Below are the code and all the weights of a small trained network. Each question names an input and a class and asks about switching units off, where a switched-off unit gives its printed mean instead of its output.

import numpy as np


def w(rows, s, z=0):
    codes = np.array(rows[::2]) - 128.0
    scale = np.full(codes.shape[1], s)
    scale[-1] = z or s
    return codes * scale


def f(y):
    return y / 2 * (1 + np.tanh(0.7978845608 * (y + 0.044715 * y**3)))


def log_softmax(a):
    a = a - a.max(-1, keepdims=True)
    return a - np.log(np.exp(a).sum(-1, keepdims=True))


def net(x, mask):
    res = np.array(x, float).reshape(1, 5) / 4 @ E
    y = f(res @ A[0][:, :-1].T + A[0][:, -1])
    res = res + np.where(mask, y, B[0][:, -1]) @ B[0][:, :-1]
    return log_softmax(res[-1] @ U[:, :-1].T + U[:, -1])


A, B = {}, {}
E = w([
[106,157,82,225,46,117],'x0',
[114,30,17,192,155,179],'x1',
[240,13,102,98,123,68],'x2',
[188,93,254,112,229,206],'x3',
[214,174,61,118,145,253],'x4',
],0.0063)
A[0] = w([
[178,167,143,125,115,161,52],'n0',
[92,65,145,195,94,74,153],'n1',
[126,86,151,162,180,169,85],'n2',
[176,160,130,102,119,165,89],'n3',
[84,137,24,139,114,119,25],'n4',
[172,123,225,82,178,134,139],'n5',
[127,63,158,8,171,66,126],'n6',
[111,66,138,33,170,70,190],'n7',
[183,57,68,128,112,99,98],'n8',
[112,239,96,96,33,43,251],'n9',
[75,108,217,127,100,10,132],'n10',
[112,157,132,111,116,121,170],'n11',
[209,17,36,132,112,79,153],'n12',
[146,121,45,130,154,186,253],'n13',
[70,103,147,181,145,129,243],'n14',
[159,128,215,96,139,126,198],'n15',
],0.014,0.0022)
B[0] = w([
[151,154,91,91,167,162,149],'n0',
[109,144,52,132,215,100,192],'n1',
[47,86,153,130,96,141,166],'n2',
[129,92,151,118,195,109,155],'n3',
[189,115,139,124,200,99,193],'n4',
[146,132,168,42,130,146,217],'n5',
[85,104,174,61,67,12,211],'n6',
[79,143,127,100,81,39,197],'n7',
[203,88,150,176,111,125,202],'n8',
[87,67,5,170,90,174,247],'n9',
[96,178,112,222,108,92,235],'n10',
[150,80,144,166,137,111,146],'n11',
[254,129,111,185,47,157,254],'n12',
[159,167,97,141,41,141,198],'n13',
[126,167,23,135,112,156,165],'n14',
[203,189,116,96,130,104,196],'n15',
],0.022,0.013)
U = w([
[244,109,130,130,112,155,178],'0',
[77,116,54,129,205,103,39],'1',
[79,96,121,74,110,150,76],'2',
[141,116,220,187,184,127,4],'3',
[169,173,245,62,201,224,127],'4',
[100,128,76,255,73,144,219],'5',
[109,160,158,62,148,45,183],'6',
],0.0094,0.0039)

Each question gives the input, the list of numbers given to net, and the class t.
The units are the neurons (one row each of A and B). Each row of codes is followed by its name. A weight is (code - 128) times the scale printed after its matrix; where a second scale follows, it is the last column's (A, B and U).
mask holds one flag per neuron, in row order. A switched-off neuron (its flag False) gives its mean, the last column of its row in B, instead of its output. The means were averaged over made-up inputs and are rounded, as every weight is.
A unit's drop is (log p(t) with every unit on - log p(t) with that unit switched off) / (log p(t) with every unit on - log p(t) with every unit switched off).
The circuit of an input: a set's keep is (log p(t) with only the set's units on - log p(t) with every unit switched off) / (log p(t) with every unit on - log p(t) with every unit switched off). Starting from the 12 units with the biggest drops (on a tie, the unit counted first), units are removed one at a time, each time the one whose removal leaves the highest keep (on an exact tie, the one counted first), for as long as the keep stays at least 0.8.
circuit, biggest first: the units of the circuit, biggest drop first
unit that matters most: the unit with the biggest drop
k most important neurons: the k neurons with the biggest drops, biggest first
drop when u is switched off: that unit's drop, to one decimal
input [-7,6,-8,3,8], class 2: circuit, biggest first => [n12; n10]
input [7,6,-5,-2,-1], class 1: circuit, biggest first => [n12; n4]
input [-8,5,8,-5,-3], class 0: circuit, biggest first => [n12]
input [8,6,-6,1,-8], class 1: circuit, biggest first => [n1; n12]
input [-7,3,-6,0,3], class 4: circuit, biggest first => [n9; n12; n6]
input [8,4,-6,2,-5], class 1: 3 most important neurons => [n12; n1; n13]
input [4,5,-3,-1,-2], class 1: circuit, biggest first => [n12; n10]
input [-7,-2,-3,-3,-3], class 6: 2 most important neurons => [n12; n6]
input [3,8,4,8,4], class 0: 3 most important neurons => [n9; n10; n12]
input [-8,7,-1,-2,6], class 0: 2 most important neurons => [n9; n10]
input [-7,6,-4,-2,-3], class 1: 2 most important neurons => [n12; n5]
input [2,1,-6,5,5], class 4: 3 most important neurons => [n9; n12; n10]
input [2,1,6,0,-2], class 0: 2 most important neurons => [n9; n12]
input [-3,-6,7,3,6], class 6: most important neuron => [n6]
input [4,3,-1,-5,7], class 0: 2 most important neurons => [n4; n10]
input [-6,-2,-4,-3,3], class 1: 3 most important neurons => [n12; n10; n8]
input [2,6,2,-8,3], class 0: drop when n4 is switched off => 0.2
input [-1,-6,-6,-1,8], class 1: drop when n0 is switched off => 0.1
input [-1,-3,0,8,2], class 4: drop when n5 is switched off => 0.1
input [-8,4,-2,-6,-7], class 1: drop when n6 is switched off => 0.2
input [-6,-4,-2,5,5], class 4: unit that matters most => n5
input [4,1,-3,8,-8], class 1: 2 most important neurons => [n12; n1]
